Below is a small trained network, with its code and all its weights. Each question gives an input and a class and asks what happens when units are switched off, that is, made to give their printed mean instead of their output.

import numpy as np


def w(rows, s, z=0):
    codes = np.array(rows[::2]) - 128.0
    scale = np.full(codes.shape[1], s)
    scale[-1] = z or s
    return codes * scale


def f(y):
    return np.maximum(y, 0)


def log_softmax(a):
    a = a - a.max(-1, keepdims=True)
    return a - np.log(np.exp(a).sum(-1, keepdims=True))


def net(x, mask):
    res = np.array(x, float).reshape(1, 3) / 4 @ E
    y = f(res @ A[0][:, :-1].T + A[0][:, -1])
    res = res + np.where(mask, y, B[0][:, -1]) @ B[0][:, :-1]
    return log_softmax(res[-1] @ U[:, :-1].T + U[:, -1])


A, B = {}, {}
E = w([
[63,255,67,26,249,221,77,84],'x0',
[178,61,232,27,229,181,43,209],'x1',
[89,151,72,238,206,26,26,228],'x2',
],0.0084)
A[0] = w([
[106,120,51,186,110,153,151,73,96],'n1',
[93,179,11,161,68,70,199,64,93],'n2',
[101,52,185,161,91,83,147,142,93],'n3',
[123,157,83,117,180,109,142,172,221],'n4',
[121,98,149,162,80,94,96,186,103],'n5',
[130,53,134,163,93,140,161,183,251],'n6',
[216,68,230,83,182,166,74,212,96],'n7',
[163,98,176,66,60,199,228,37,63],'n8',
[126,106,100,157,162,126,110,154,91],'n9',
[48,222,67,57,211,234,93,89,128],'n10',
[175,112,194,91,125,178,202,38,67],'n11',
[157,117,143,149,105,100,147,118,178],'n12',
[140,70,160,53,69,216,211,94,194],'n13',
[115,166,37,190,75,116,183,75,89],'n14',
[195,49,171,159,68,96,139,163,60],'n15',
[147,80,175,70,169,165,62,186,69],'n16',
[95,174,32,138,61,84,189,93,176],'n17',
[26,197,39,72,225,206,87,93,48],'n18',
[235,83,161,160,104,60,195,163,75],'n19',
[150,75,202,140,80,63,172,174,92],'n20',
[188,77,190,47,174,160,107,247,173],'n21',
[79,171,112,205,170,98,74,188,57],'n22',
[93,146,102,181,162,83,67,190,170],'n23',
[112,132,92,199,181,92,103,177,81],'n24',
[119,125,83,158,106,65,34,208,90],'n25',
[89,95,59,182,193,52,88,254,114],'n26',
],0.0093,0.014)
B[0] = w([
[75,132,193,149,146,129,117,199,166],'n1',
[66,160,198,114,186,177,104,234,209],'n2',
[161,163,173,111,147,112,190,99,163],'n3',
[145,86,45,75,99,191,165,95,207],'n4',
[158,116,178,162,104,105,183,93,159],'n5',
[157,140,4,25,137,141,182,153,227],'n6',
[40,150,212,117,200,200,106,232,213],'n7',
[141,117,155,255,34,109,20,44,214],'n8',
[119,131,178,172,101,108,105,106,142],'n9',
[212,173,127,102,159,97,234,97,248],'n10',
[115,147,149,208,7,74,25,57,185],'n11',
[133,131,89,72,130,136,179,129,175],'n12',
[153,73,49,169,30,177,57,82,253],'n13',
[15,187,214,109,174,164,84,207,191],'n14',
[167,193,190,129,142,78,192,106,169],'n15',
[42,150,232,132,120,142,118,190,180],'n16',
[83,114,124,65,164,240,111,224,226],'n17',
[195,207,188,131,140,39,219,106,212],'n18',
[184,221,190,144,147,58,205,109,172],'n19',
[185,223,173,146,139,112,232,105,173],'n20',
[57,113,115,117,168,245,120,205,234],'n21',
[111,129,194,231,60,99,95,46,170],'n22',
[144,117,66,125,68,151,90,90,204],'n23',
[132,157,158,189,81,123,66,74,168],'n24',
[138,125,138,165,103,150,76,50,176],'n25',
[147,114,109,189,8,152,38,68,208],'n26',
],0.008,0.018)
U = w([
[68,141,164,134,140,157,122,196,121],'0',
[130,131,123,162,99,134,80,84,115],'1',
[160,162,150,132,135,110,211,121,89],'2',
[131,105,7,83,129,161,155,155,254],'3',
[141,102,114,131,143,116,126,145,111],'4',
[114,123,148,110,133,101,119,148,113],'5',
[112,113,113,141,143,123,132,137,106],'6',
[123,100,126,134,126,106,122,125,111],'7',
],0.022,0.012)

Each question gives the input, the list of numbers given to net, and the class t.
The units are the neurons (one row each of A and B). Each row of codes is followed by its name. A weight is (code - 128) times the scale printed after its matrix; where a second scale follows, it is the last column's (A, B and U).
mask holds one flag per neuron, in row order. A switched-off neuron (its flag False) gives its mean, the last column of its row in B, instead of its output. The means were averaged over made-up inputs and are rounded, as every weight is.
A unit's drop is (log p(t) with every unit on - log p(t) with that unit switched off) / (log p(t) with every unit on - log p(t) with every unit switched off).
The circuit of an input: a set's keep is (log p(t) with only the set's units on - log p(t) with every unit switched off) / (log p(t) with every unit on - log p(t) with every unit switched off). Starting from the 12 units with the biggest drops (on a tie, the unit counted first), units are removed one at a time, each time the one whose removal leaves the highest keep (on an exact tie, the one counted first), for as long as the keep stays at least 0.8.
units of the circuit, in order: the units of the circuit, biggest drop first
top k neurons: the k neurons with the biggest drops, biggest first
drop when u is switched off: that unit's drop, to one decimal
input [5,6,8], class 1: units of the circuit, in order => (n26)
input [6,-5,-2], class 2: top 2 neurons => (n10 n18)
input [3,-4,-4], class 0: top 2 neurons => (n17 n26)
input [-3,-8,7], class 0: top 3 neurons => (n2 n14 n17)
input [-6,-5,5], class 2: top 3 neurons => (n19 n21 n7)
input [-5,-7,-6], class 0: top 2 neurons => (n2 n14)
input [-8,1,-6], class 2: top 3 neurons => (n20 n19 n15)
input [-7,-7,-1], class 0: top 2 neurons => (n14 n2)
input [6,-6,-2], class 0: top 2 neurons => (n2 n17)
input [8,4,-7], class 2: top 3 neurons => (n10 n18 n26)
input [-3,-3,-1], class 3: top 2 neurons => (n7 n6)
input [-1,5,-7], class 1: top 2 neurons => (n13 n8)
input [2,-1,4], class 1: drop when n6 is switched off => 0.2
input [3,3,8], class 1: drop when n1 is switched off => 0.0
input [6,5,-2], class 2: units of the circuit, in order => (n10)
input [-4,0,0], class 2: drop when n15 is switched off => 0.1
